Below is a small trained network, with its code and all its weights. Each question gives an input and a class and asks what happens when units are switched off, that is, made to give their printed mean instead of their output.

import numpy as np


def w(rows, s, z=0):
    codes = np.array(rows[::2]) - 128.0
    scale = np.full(codes.shape[1], s)
    scale[-1] = z or s
    return codes * scale


def f(y):
    return y / 2 * (1 + np.tanh(0.7978845608 * (y + 0.044715 * y**3)))


def log_softmax(a):
    a = a - a.max(-1, keepdims=True)
    return a - np.log(np.exp(a).sum(-1, keepdims=True))


def net(x, mask):
    res = np.array(x, float).reshape(1, 6) / 4 @ E
    y = f(res @ A[0][:, :-1].T + A[0][:, -1])
    res = res + np.where(mask, y, B[0][:, -1]) @ B[0][:, :-1]
    return log_softmax(res[-1] @ U[:, :-1].T + U[:, -1])


A, B = {}, {}
E = w([
[231,24,224,141,254,173,223,219,27,173],'x0',
[125,118,144,137,92,167,148,147,148,93],'x1',
[122,143,154,141,118,122,106,161,140,134],'x2',
[234,53,235,73,7,71,27,59,108,79],'x3',
[132,134,129,106,118,92,169,131,135,135],'x4',
[130,159,97,121,123,68,125,153,90,112],'x5',
],0.01)
A[0] = w([
[218,26,242,97,65,111,116,118,2,136,53],'N0',
[104,170,125,215,228,170,219,203,100,151,141],'N1',
[211,49,225,152,209,105,156,168,98,65,28],'N2',
[142,175,90,189,196,164,211,180,60,123,6],'N3',
[129,55,148,182,147,107,151,144,69,141,33],'N4',
[230,61,206,76,97,88,52,143,77,95,159],'N5',
[129,106,141,180,121,46,135,170,129,85,156],'N6',
[217,63,197,151,204,123,186,198,35,121,137],'N7',
],0.0087,0.002)
B[0] = w([
[82,51,17,50,203,183,223,191,56,191,244],'N0',
[126,65,2,67,158,208,184,181,66,208,232],'N1',
[195,226,200,175,129,44,57,26,175,27,221],'N2',
[191,104,151,212,189,168,105,131,130,158,203],'N3',
[168,99,184,235,60,82,49,45,204,121,171],'N4',
[90,71,111,102,107,197,203,151,85,190,233],'N5',
[174,87,101,187,122,136,109,109,75,173,141],'N6',
[157,214,111,198,77,77,74,66,181,58,250],'N7',
],0.0098,0.02)
U = w([
[123,31,89,74,196,251,254,212,56,224,252],'0',
[92,245,118,164,7,71,26,7,219,23,4],'1',
],0.0095,0.0021)

Each question gives the input, the list of numbers given to net, and the class t.
The units are the neurons (one row each of A and B). Each row of codes is followed by its name. A weight is (code - 128) times the scale printed after its matrix; where a second scale follows, it is the last column's (A, B and U).
mask holds one flag per neuron, in row order. A switched-off neuron (its flag False) gives its mean, the last column of its row in B, instead of its output. The means were averaged over made-up inputs and are rounded, as every weight is.
A unit's drop is (log p(t) with every unit on - log p(t) with that unit switched off) / (log p(t) with every unit on - log p(t) with every unit switched off).
unit that matters most: the unit with the biggest drop
top k neurons: the k neurons with the biggest drops, biggest first
drop when u is switched off: that unit's drop, to one decimal
input [7,-5,7,-5,0,0], class 1: unit that matters most -> N7
input [-5,5,-5,5,-3,3], class 0: top 2 neurons -> N7, N2
input [8,1,-6,-3,-8,-2], class 1: top 2 neurons -> N7, N2
input [8,-7,-4,4,-6,-3], class 1: top 2 neurons -> N2, N7
input [-5,5,-6,-3,4,-6], class 1: drop when N0 is switched off -> 2.9
input [2,2,-8,0,0,-4], class 1: drop when N1 is switched off -> 0.1
input [-7,5,0,8,3,-7], class 0: drop when N0 is switched off -> 0.0
input [-4,-8,2,-2,-2,3], class 1: drop when N1 is switched off -> 2.8
input [-4,8,4,-3,8,1], class 1: top 3 neurons -> N0, N1, N5
input [-6,2,-1,-5,-1,3], class 1: top 3 neurons -> N0, N1, N5
